Each row has a hidden value. The values are split into ranges, and the tier after each row names the range that its value falls in. Each part has its own value, ranges and names.
-218  -35 -138  -72  -26   52 -260 -113  -68   -2  -78  214  179 -224   69  -30  154   39   86 -226 -135  214  333 -432 -123  204 -143   23  449  -24 -371  -21  -76 -540  -12   11 -139   63 -100  -89 -242 -> raz
-146  -90 -142  -88  -19  -73  -77  100 -105  165  -42  234   95 -138  -72 -135   30 -149 -115 -270 -142   93   60 -212 -177  287   78  -86  182 -234 -304  -18  -37 -272 -202   46  -43  130  -77  134 -377 -> let
 149   21  113  -72  488   46  -53  202 -234   16  229  126 -250  -56   30   84  -31  -36    7   56 -120 -313  169  -73   44  -64  -15  -90   75  -83   51  -73  236  364  -15   82   70   77  -64   79   90 -> Pozu
-285 -293   77  -77   86   15  264  173  167  260  107   81  123  274 -287 -418  -33  167 -155 -489 -178   78  223 -120  -85  174 -113 -158   77 -254 -413   39  216 -231   98  175  111  204 -329   90 -255 -> fozig
 554  206   50  238   88 -232   84  175  269 -439 -128   91  -31  122   52  356 -146 -328  -27  129   15 -214  -89  -14  117   21  284  115 -509 -228  158 -198 -114  308    3 -300   12 -212  608 -175  450 -> fozig
 -29    9   36  -24  141  269 -123   71   52  123    4  -54  100   82  -23 -100 -114   83   56 -112   61  -36  173   -6   95  -33 -125 -155   26  179   34 -132   30    8  254  -39  -77  -29  -21 -183 -187 -> velen
 -15   49  -47 -108   51   26 -251   77  -98   94  -69  202   51 -235   79  110   -4 -195  -50 -210 -161   88  205  -79 -131  132  114  -25  141  -91 -225 -103 -151 -226 -240   54 -130  140   35   58 -287 -> Mikug
-136   32   68 -416  364 -211 -271  -58 -342 -160 -239   41   46 -210   50   87  280   23   34  158 -215 -141   32 -319 -147  151 -362  100  641   37 -271  484   71 -371 -115 -108  -66  172 -474  114 -153 -> luta
-186   15  348 -421  211 -219  -67   88 -216   36 -226   18  189  -38 -107  199  134  -52 -164 -103 -197 -164  100   93 -251  109    8   90  275  -89 -455  136  -73 -415 -255  -12  -97  177 -293  239 -272 -> mula
-265   20  113 -326  201  -27 -196  188 -234  178 -210   45  212  -55  -92 -105   85  -76  -82 -196 -158  -71  -52  -53 -259  226  -50  -43  264  -70 -370  243  -32 -328 -247  -15 -174  200 -399  258 -424 -> let
 208  101  126  -70   26 -176  -30  152  243 -236 -290   31   75   26   20  309  -20 -274 -108 -144 -277  111  134   69 -124   34  175  196 -163 -228 -257  126 -193 -208 -287  -58  -40  145  167    3   12 -> raz
-128   73  -77   86 -217  -91    6 -123  305   51 -251  -26  330  115 -202 -121  -95  -42   33  -14   47  254  -46  -36   19  134 -198   54  -43   74 -147  -21 -108 -499  209 -219 -134  -55   88 -229 -281 -> gek
  83   61  -75 -187   58  -57 -256   18   81   -8 -321   27   91 -121   48   26  -42 -226  -63  -53 -125   94  -14   20  -10  118 -121  -48   91   49  -68  218 -178 -243  -79 -124 -105  163  -57  -48 -280 -> gek
   2  -63   17 -147 -214  -55  -90  -48  289  -15 -373    8  273    6  -38   75  -50 -164 -169 -279  -77  181  182   93  -30  138   37  -42  -11   -7 -259  -59 -297 -485   24 -117  -75   57  139 -155 -295 -> raz
  16   79  232  -92  465  -19  -12  109 -194 -145  174   42 -121   11   10  186  106  142  108   93 -196 -199  275 -205  -48 -108 -144  153  254  -59 -151   73  254   74  -30   67   27   74 -193   31  165 -> mula
  52  204  175  259  118   91  212  -54   46  -52  246 -186  -55  184 -213  284 -144  148  157  436  104 -114  198  127  150 -326  -91  211 -126  180  205 -437  267  183  312  -99   67 -285  336 -335   72 -> raz
-404   54  -18 -161  250   65 -238  147 -535  244  112  226  125 -230  -59 -120  176   39   86 -111 -111  -80   47 -387 -322  257  -20    2  490 -119 -385   18  133 -268 -269   81 -198   88 -366  285 -411 -> let
 223  224 -104  149  175   97 -414  173 -174 -410  -18  378   54 -305  382  351  173 -178  232 -194 -139  -17  283 -646 -177  192  311  162  129 -253 -236 -138 -190  -46 -287  -75 -249 -105  311  -28  301 -> raz
 314  158  -58   63  200  341 -392  305 -283 -164  -15  179   67 -165  311  222  -44 -201   88 -137  209 -376   38 -271   -7  143  452 -207 -126  -10  167 -407 -207  424  -19 -193 -212 -302  435  -75   90 -> luta
   8  148   59  225  219  234  -38   44   70   16  134  -33  109  189  -90 -108 -139  155  226  118  202 -176   67 -125  192  -69 -198  -80 -120  205  154 -288  180  144  471 -183 -120 -248  128 -284  126 -> Pozu
-208 -309 -224 -216 -206   66 -105 -125   89  412 -146  132  159 -117 -131 -364 -106  -83 -254 -365   34  143  164   40   75  262 -143 -419  223   80 -147 -189 -126 -414  232    9   25  115  -73 -106 -651 -> Pozu
  54  -80 -148 -155  -87  -60 -181 -279  134  -36 -230   23   68 -162   36   40  -13  -53  -65   45    4  113  211  -52  175   56 -294 -111  285  219   22  -39 -135 -367  283 -153   18    5   80 -322 -253 -> mula
   7 -188  244 -161  222 -179  316   15  148  -38  101  -53 -139  190 -196   86    7  132 -169  -60 -276  -29  372   84   32 -136 -177   81  136 -145 -216   70  249  -77   70  152  272  194 -165  -41   -9 -> Mikug
 -59 -129  176  -79  122 -176  269   80  133   25   50   34   15  187 -215  -13   -7   64 -128 -153 -203   26  213  -11  -59   15  -59   64   44 -219 -293   41  152 -167   -1   95  137  150 -121   32  -85 -> velen
 114 -148   75 -188 -126  -47   99   15  149   58 -262 -121  158  134 -148   52 -145 -136 -288  -78  133 -152   -2  287  101   69  114 -220 -136   63   50 -216 -163  -56  217 -188   92 -108  234 -164 -317 -> luta
  39  118  111 -372  459 -246 -253    0 -317 -262 -229   -3  -59 -179   76  201  222  -56   29  295 -213 -270  -34 -209  -78   68 -324  130  481   43 -114  464   98 -139 -128 -165  -36  134 -359   94   16 -> let
 -48  267  218  312  327   79  121  137  117 -161  244  -20   68  277 -129   57  -24  240  331  113  -86   -7  187 -261  -12 -156 -188  311  -92  -44 -133  -52  312   31  148  -33 -113  -91  -18 -141  328 -> mula
-167 -499   78 -190  204 -427  621 -128  213   69  248   31 -274  259 -414 -285   82  278 -280  -82 -398   72  381 -110   86  -15 -500    2  394 -317 -327  285  546 -221  221  270  551  346 -463    2  -78 -> fozig
-325   38 -145   46  -11  113 -156   36  -82  475   81  211  154 -123 -180 -306 -120  -84   32 -182  -21  175   34  -58  -90  192  -96 -152   97    1 -206 -200   36 -318  -11   62 -193  112 -121   69 -531 -> Pozu
 -87  102 -125  -94  173  151 -373  170 -181  193  -29  218   38 -255  105  -67  -10 -171   58 -230 -181  128  107 -184 -162  164   15  -70  193  -64 -195   76  -79 -154 -280   90 -211  223 -161  135 -360 -> velen
 134  -54 -187   54  -97   27 -121  122  -64  -17  -41  268   81 -158   87   60  -33 -233  -92 -251   38  -20   85 -247  -69  259  342 -149  -29 -214  -89 -309 -188  -14  -93  -68  -45 -106  349  -34 -171 -> luta
 -14   20  244   12  317   -7  105    2  130 -266   55  -60   81  249  -62   48   90  300  160   15  -88 -107  297 -282   67  -91 -308  150  162   21 -181   89  230 -110  309  -71   20  -50 -148 -199  308 -> mula
 322  140 -151  173   -4  -37 -152  120   28 -251 -103  196   55 -101  134  196  -56 -278   28   -8   67 -108  -34 -244   19  171  270  -11 -186 -152   75 -243 -172  126  -34 -237  -93 -209  479 -140  126 -> let
  -6  262  -24  -69  467  216 -533  264 -516   36   75  289   -6 -338  241   75   80 -148  207  -41  -51 -272   27 -365 -162  169   92  -72  235  -17  -87  -57    0  136 -252  -33 -322   16 -107  197  -40 -> Pozu
   2  106  148  316  239  373   75  150  159  -51  300  -47   73  298  -53  -46 -117  301  270  -92   80  -65  342 -214  123 -172  -83   34 -149   81   19 -331  244  208  385   -3  -67 -203  131 -296  245 -> Mikug
-108  -93   85 -141 -156  -82   39 -180  533  -24 -404 -175  330  243 -180 -141  -71   74  -86 -186  -79  266  181  117  115   38 -406   -5   40  171 -239  182 -127 -630  353 -168  -33  105 -124 -317 -220 -> Mikug
   2  180  287  212  135   25  191   -3  -69 -161  206  -60  127  200 -159  311  -20  201  157  265  184 -277  190  -87   40 -154   67  197  -76   63   -6 -519  171   69  296 -170  -35 -397  342 -238  222 -> Mikug
 -35 -143  162 -328  303   67  -17   11 -364   81   73  -69  -89  -53  -52  114   57  117 -124  125   49 -379  189   27   44  -54  -79 -175  366  141   48 -137  159  133  174   -1  140  -55 -124  -26 -246 -> gek
-329  -32  -91 -159  112 -280   14  -58 -261  315   95  205  -62 -221 -249 -123   67  -88  -89   76 -266  116   34  -96 -188  168 -227   64  418 -166 -320  103  207 -398 -252  129   32  267 -331  224 -498 -> fozig
 172  186  -71   85  293  198 -387  243 -191 -196   38  284   32 -197  296  131   66 -114  209 -193  -68  -93  159 -486 -102  153  184   -1   76 -135 -105  -65  -90  118 -165  -45 -236  -38  118   12  162 -> velen
 157 -166  -20  156 -229 -112  378   25  481   -6  -80  -65  111  338 -271  -90 -233  -72 -214 -135   71   59   46  157  164   44   75 -102 -377 -131   32 -264   -7  -13  308 -136  193 -126  373 -276  -90 -> let
  33  -63   13 -119  130 -203   21  112  245 -173 -248   52  107  131  -61 -119   52  -69  -69 -223 -266  103   36 -201  -70  184 -177   55   65 -222 -302  415    8 -280  -63  -69   14  217 -221   19    1 -> let
-295  130   38   90 -215  124  -62   69  -14  407  -16   87  349   -5 -224  -45 -169 -105  -23 -196  101  144   38  150 -165  131  203  -31 -130   14 -247 -476 -154 -372  -59  -30 -261  -78  178    6 -549 -> mula
 139  -38   -2  165 -212 -306  319  -15  311  -70  -85   68  122  185 -257   68 -149 -177 -181    3   44    1  -36   77   58  118  145   34 -312 -219  -68 -309  -45 -130  130 -191  108 -159  429 -160  -25 -> fozig

Part 2:
  60 -101  -50 -201  219  176 -248  -26 -273 -201  -81   32  145  -84  -24  310    1 -100  -27   11  177  -38   -6  -14  -42  440 -171  -55  295  311  136  564  -55   96  160  -69 -234 -246  361  -38 -259 -> Girit
 -23   -1  -17 -225 -291  118 -130 -536  435  728  526  165  134  229 -173  194 -223 -319  -50  -22  -28  111  223   97   -4  212 -264 -528  487  -75 -509  241  192  418   48  107 -151  115 -112  135  151 -> Rab
 253  -29  -43   68 -511 -110   70   17   95  552  375   42  244  286  290  -87 -244  -67 -147  316  -58 -275 -136  -67  190  -25 -187   31  -38 -146 -230 -132  221  124 -458  305  -29   21  218  -60  209 -> dudug
-216   59  -38  -75 -281  -62  409  327   55 -342   13   64  -15   12   52 -355   30  212  124  482 -152 -228 -109 -469  220 -145  -55  197   -9  132   43 -348  -85   -3 -383   11  191  310  -46  -39 -306 -> befa
 125  -18 -111   39 -330  -59  269   74  157  182  161  217  134  314  195 -271 -245  149   85  189 -250  -93   56   74   36 -459  115  102 -136 -299 -136 -671   37  230 -360   -6  348  -36 -301  281  434 -> befa
 506 -276 -106 -129   98  201  233  262 -555 -141   45  254  447  144  542  260 -568  220 -210  -18  225 -253  -97  338   -7  -23  161  164 -168  -74  444 -219   53  272 -261  -76   76 -466  302  318  427 -> faf
 354 -129 -158 -252    2  -85  -16 -170 -211   62  150   34  116  106   71  260 -229  -89   -7 -118  262 -430   48  308 -153  219  106   64  159  123  142  313  121  206   77  -93  -80 -183  265  122  -63 -> Girit
-411  -66   61   71  140  486 -335  127 -195   98 -115  128  175  -83  271  169  -90  145 -168  212 -138  273  -99 -183   -2  220 -375 -146   83   60   80  113 -153    3 -130  169  -28 -106   62  343  225 -> desos
 178 -182 -165  -78 -348  -25   38  145 -116  331  286  146  177  138  449   54 -407  164 -140  282  168 -374 -154   89   15  -95 -136   74  -76  -48   15 -111  135  200 -308  230    0  -17  226  177  239 -> faf
 -19  -77  -56 -200 -350 -104  401  178   94 -312  116  117  -77   86  -70 -364    5  205  272  264 -160 -231  165 -265  113 -391  147  188   -9  -83  -87 -444   76  206 -340 -215  143   93 -263  -44 -180 -> desos
 216   79 -129  380  -76 -240 -394  221 -208  -12 -350 -192   77  190  249 -236  243   56  146  184 -301 -264 -173   61  -69 -161   45  533 -317  -99   41  -98  -55 -356 -211  102  212 -365  201   22  177 -> Girit
 363 -241 -132   31  -62  -52  212   74 -182  172   54  352  224  357  143  161 -513 -185 -319   70   31 -135 -163  479 -196 -106  114  158  173  -68  250 -126 -143  479  -76    6  108 -237  -40  271  260 -> desos
  11   35  -39   43 -235 -136 -182   18  112 -400 -100 -152 -199  101 -153 -453  386  206  592  117 -510   27  350 -161   25 -513  195  245 -232 -338 -340 -383  140    2 -203 -280   90 -374 -402  -95   43 -> befa
 233  -34  -51 -121  -15   89 -353 -545  121  519  261   56  151  246 -104  289 -144 -287   35 -285  -57   54  276  404 -184  190  -21 -294  283 -163 -289  294  184  298  170  -55 -106 -318  -51  231  323 -> Rab
 -41   51 -136  -22 -183 -224  -89   22   53 -227 -161 -120 -230   63  -74 -407  340  254  516   47 -287 -314  261 -112 -122 -427  248  379 -222 -154 -135 -345   83 -137 -158 -259  276 -113 -294   92  -29 -> befa
 335   64   37   18 -271  -14  271 -104  157  118  200   64  236  341    9 -256  -33   -6  188    0 -367   18  247  -46  203 -281  185   38 -131 -368 -256 -568  216  175 -421 -153  212 -260 -234   21  372 -> fuvu
 169  172   91  -10  222  133  -47 -172 -184 -319 -197 -186  143   79  -70 -101  300   84  367 -276 -343  -29  332  -68   54   72  295  149 -186 -161   40 -170  135 -208 -156 -363  197 -423  -72  129  142 -> fuvu
 320  -52  -60 -340   36   -6  139 -301 -131 -173  268   -3  114  105 -101  280 -241 -163   54 -134  160 -261  146  249  -30  328  146 -131  264  100   85  333  151  329  114 -174 -182 -177  161   59 -176 -> Girit
-370  -55    9  -15  138  209 -418  173 -339 -297 -253 -150  -90 -239  101   83  228  166   67  221  -34 -115  -82 -294  -61  299 -241  155   38  256  183  438  -94 -212  -33   38 -168  -90  240   57 -319 -> desos
 -61    7   11 -188 -340  -28  709  134   76 -268  309  147   54  149   44 -213 -328  110  -14  374 -121 -252  -52 -202  219 -114   99   22   73  -12   98 -429   10  310 -402  -16  138  324 -173  120 -175 -> desos
 -55   73   83   13  260  220 -297  229 -484 -501 -374 -272  158 -206  162   -7  380  214  199   51 -103 -165    2 -379  136  344  -55  280 -167  193  245  275   20 -475 -186 -119  -47 -301  441  -70 -239 -> Rab
 -11  199    0   58  327    8 -324 -114 -358 -212 -288 -321   71  -64   21  190  255 -112   45  -63  -21 -330 -126  -25  -80  636  -11  212   51  327  313  589  -75 -411  106   13  -12 -120  464   93 -315 -> Rab
  74  -75  -31 -216 -259   78  -71 -182  -29  489  427   11  184   45  176  271 -254 -123 -199  163  261 -316  -78  -82   91  446 -319 -207  245  168 -101  450  226  160 -158  259 -277  125  421  -18 -111 -> dudug
  59 -103  -84 -330  -35   71   61 -156   68 -121  186  176   52   46 -199  149 -116 -122   81   50  102   14  153   -3   -7  156  -80 -207  392  159 -105  240   15  402  117 -151 -156  -74    1  -35 -223 -> faf
 425  156   27  137  -44 -134  256  -58   -7 -299  -65  -47  219  370  -73 -261   28  -94  229  -51 -474  -17  143  159  116 -210  384  223 -142 -309  -25 -469   41   45 -241 -244  283 -384 -189   55  234 -> Rab
 121  291   48  116  171  -33  125 -180   20 -149 -219 -100  151  224 -196 -164  266 -149  200 -144 -396  -29  124  -51   45  140  238  173   -4  -27   55 -193  -67 -190 -108 -220  351 -146 -106  123   39 -> fuvu
  49  130  145 -251 -284   72  359  -42    6 -397  272 -216   79   -1   -1 -305  138  257  415  102 -257 -250  327 -445  383  -49  181   12 -184 -179 -169 -320  374  -77 -489 -230    3    5  -36 -109 -157 -> dudug
 -53 -202 -106   26 -533   -9  104  239  146  470  219  285   84  213  293 -251 -262  186  -74  390 -114 -155  -46 -102   23 -482 -158  116  -51 -226 -209 -497   65  244 -470  169  166  111 -184  171  323 -> desos
 165 -248  -67   49  -40  163    2  156 -160  123   82  363  284  225  173  259 -467 -200 -399  279   26  194 -255  221  -30   96 -241  -77  290   44  116  113 -192  508  -60  178 -141 -270  117   97  173 -> desos
  -9   38  137 -478  131  396  154 -492   -2  -22  386   26  202  -31 -179  340 -150  -97   80 -262   76   42  378  -78  125  535   -9 -506  362   74  -75  317  248  284   29 -234 -206  -37   37  161  -95 -> dudug
  73 -179  -40 -122 -289   92   34 -250  306  335  384  339   81  312 -160   80 -350 -246  -76  119 -172  294  169  220  -48 -165 -124 -340  392 -224 -367  -82   35  697  -15   -3 -129 -149 -368  109  242 -> desos
 -76  192   12  333  -16   46 -398   -4  -32  397 -194 -129  185  145  177  -69  232  -81  -46  148 -291  -25 -159 -168   33  220 -241  159  -83   14  -76   75  -58 -355 -223  247  165 -102  217  102  204 -> fuvu
-166 -116    4 -377    7  216  146 -207   49 -137  210  190  -21  -16 -228  168 -161  -63   46    6   45   44  219  -41  -46  176  -44 -270  417  123  -24  191    3  430   85 -197 -139   50 -176  146 -223 -> desos
-232  106  140 -291 -112  329 -244 -457   -3  226  483 -267   69 -130   82  283  -51   27   82    6   25 -125  204 -232  175  613 -279 -464  146   37 -224  518  377   -3 -115  140 -377   81  246  126  -96 -> dudug
  84  120 -100  207 -151 -279 -330   12  161 -307 -266 -159 -158  186 -251 -421  492  -33  499  151 -517   66  176  -85  -31 -368  111  323  -98 -180 -336 -176  -31  -89  -41 -177  125 -381 -255 -201  -54 -> faf
  46  216    7  339  195   60 -438 -161 -176  300 -208 -188  207  172  160  155  127 -203 -125   -3 -242  -20 -196   87  -61  457 -151  117  -42   61  102  285  -96 -288  -41  229   99 -258  284  214  223 -> fuvu
-269  197  125 -188  181  394   59 -404   61  335  221   46  273   22  -35  340 -174 -196 -201  -81   10   55   26 -113   83  718 -238 -456  404  230   40  351  -12   36   15   99   11  274  156  367  -13 -> dudug
-260  140   35 -136  199  273   33 -278   91 -164   33   74   49   46 -163  104  -44  -40  110  -43 -224  230  169  -15  -25  239  -22 -281  250   47  -12   22 -109  180  105 -130  101   -5 -240  354   38 -> befa
 300 -181 -183  -99 -106   -9   77 -186   59  373  240  362  179  341   73  203 -491 -167 -162  -26   56  -11   25  488 -206 -107   36 -120  237 -124  -39 -106  -27  570   50    0   81 -213 -151  328  391 -> befa
-345    8  -75 -249  -72  257 -287 -333   63  527  317   11   26  -79  196  289 -196   93  -40   23  180 -196   69  -21 -113  373 -310 -349  208  135 -114  345  131   57   33  200  -70  249  122  446  109 -> faf
-146  106    4  224  262   35  -72  347 -426 -632 -514 -152   14  -46  127 -137  235  154   84  219 -277 -144 -215 -177  -20  126   77  472 -176  172  442  -12 -279 -335 -144  -60  199 -184  137  132 -199 -> desos
  67 -158 -102  -31  -50  184  252  336 -165  206   63  415  424  140  341  207 -495  -69 -489  391  230  -41 -414  -41  102  227 -336  -31  280  290  260   23 -242  276 -201  276   61  111  372  137   61 -> faf
